Below is a small trained network, with its code and all its weights. Each question gives an input and a class and asks what happens when units are switched off, that is, made to give their printed mean instead of their output.

import numpy as np


def w(rows, s, z=0):
    codes = np.array(rows[::2]) - 128.0
    scale = np.full(codes.shape[1], s)
    scale[-1] = z or s
    return codes * scale


def norm(h):
    return h / np.sqrt((h * h).mean(-1, keepdims=True) + 1e-5)


def f(y):
    return np.maximum(y, 0)


def log_softmax(a):
    a = a - a.max(-1, keepdims=True)
    return a - np.log(np.exp(a).sum(-1, keepdims=True))


def net(x, mask):
    res = np.array(x, float).reshape(1, 3) / 4 @ E
    u = 0
    for l in range(3):
        y = f(norm(res) @ A[l][:, :-1].T + A[l][:, -1])
        res = res + np.where(mask[u : u + 5], y, B[l][:, -1]) @ B[l][:, :-1]
        u += 5
    return log_softmax(norm(res)[-1] @ U[:, :-1].T + U[:, -1])


A, B = {}, {}
E = w([
[121,124,133,129,133,113,130,135],'x0',
[50,88,111,130,36,91,11,179],'x1',
[108,6,151,172,116,228,194,136],'x2',
],0.015)
A[0] = w([
[102,168,112,132,93,119,54,114,54],'0.n0',
[122,201,123,123,90,87,43,139,89],'0.n1',
[129,251,118,118,154,74,136,111,68],'0.n2',
[107,74,114,129,79,131,68,122,2],'0.n3',
[139,89,127,133,147,156,172,112,49],'0.n4',
],0.02,0.0039)
B[0] = w([
[135,81,69,115,92,13,196,101,205],'0.n0',
[61,142,54,106,161,63,188,26,251],'0.n1',
[206,186,169,182,125,240,47,248,243],'0.n2',
[159,106,174,157,184,233,34,231,198],'0.n3',
[67,111,100,135,113,111,237,121,190],'0.n4',
],0.014,0.018)
A[1] = w([
[79,193,153,17,64,17,96,62,81],'1.n0',
[123,70,188,145,64,160,36,149,57],'1.n1',
[203,251,142,181,80,173,81,182,3],'1.n2',
[183,157,153,106,154,58,88,25,117],'1.n3',
[149,93,103,116,171,77,119,42,161],'1.n4',
],0.018,0.0028)
B[1] = w([
[172,103,3,160,114,44,112,86,195],'1.n0',
[17,29,117,145,130,245,84,155,188],'1.n1',
[136,139,243,21,165,150,111,87,255],'1.n2',
[10,71,187,126,77,99,140,227,164],'1.n3',
[169,221,126,131,92,97,70,116,185],'1.n4',
],0.013,0.015)
A[2] = w([
[112,115,166,147,200,105,236,103,112],'2.n0',
[117,96,165,160,102,200,4,215,159],'2.n1',
[181,183,230,70,164,151,90,135,5],'2.n2',
[175,122,137,145,35,125,226,77,46],'2.n3',
[202,211,225,112,125,177,83,133,12],'2.n4',
],0.019,0.0019)
B[2] = w([
[192,148,126,168,97,133,86,37,230],'2.n0',
[26,101,138,210,86,159,233,125,254],'2.n1',
[157,191,186,15,134,122,142,199,238],'2.n2',
[230,122,182,115,208,136,110,113,202],'2.n3',
[147,176,167,4,132,86,98,222,235],'2.n4',
],0.016)
U = w([
[133,177,194,74,132,148,138,194,170],'0',
[96,135,44,167,105,55,106,133,186],'1',
[207,113,172,201,143,185,178,45,7],'2',
[8,56,138,217,101,209,171,169,58],'3',
],0.014,0.0021)

Each question gives the input, the list of numbers given to net, and the class t.
The units are the neurons (one row each of A and B). Each row of codes is followed by its name. A weight is (code - 128) times the scale printed after its matrix; where a second scale follows, it is the last column's (A, B and U).
mask holds one flag per neuron, layer by layer. A switched-off neuron (its flag False) gives its mean, the last column of its row in B, instead of its output. The means were averaged over made-up inputs and are rounded, as every weight is.
A unit's drop is (log p(t) with every unit on - log p(t) with that unit switched off) / (log p(t) with every unit on - log p(t) with every unit switched off).
k most important neurons: the k neurons with the biggest drops, biggest first
k most important neurons of layer l: the k neurons of layer l with the biggest drops, biggest first
drop of u: that unit's drop, to one decimal
input [-8,8,-1], class 1: 3 most important neurons => 0.n1; 0.n2; 0.n0
input [-8,1,3], class 3: most important neuron => 0.n1
input [-2,1,-4], class 1: 3 most important neurons of layer 0 => 0.n1; 0.n0; 0.n3
input [-3,0,6], class 2: 2 most important neurons => 0.n2; 0.n4
input [-7,3,0], class 1: 3 most important neurons => 0.n2; 0.n1; 0.n0
input [5,1,-4], class 1: 2 most important neurons of layer 0 => 0.n1; 0.n0
input [-5,1,8], class 3: 2 most important neurons => 0.n1; 0.n0
input [-6,2,7], class 3: drop of 0.n1 => 0.6
input [-7,2,-4], class 1: drop of 2.n3 => 0.0
input [-1,2,-6], class 1: drop of 0.n1 => 1.2
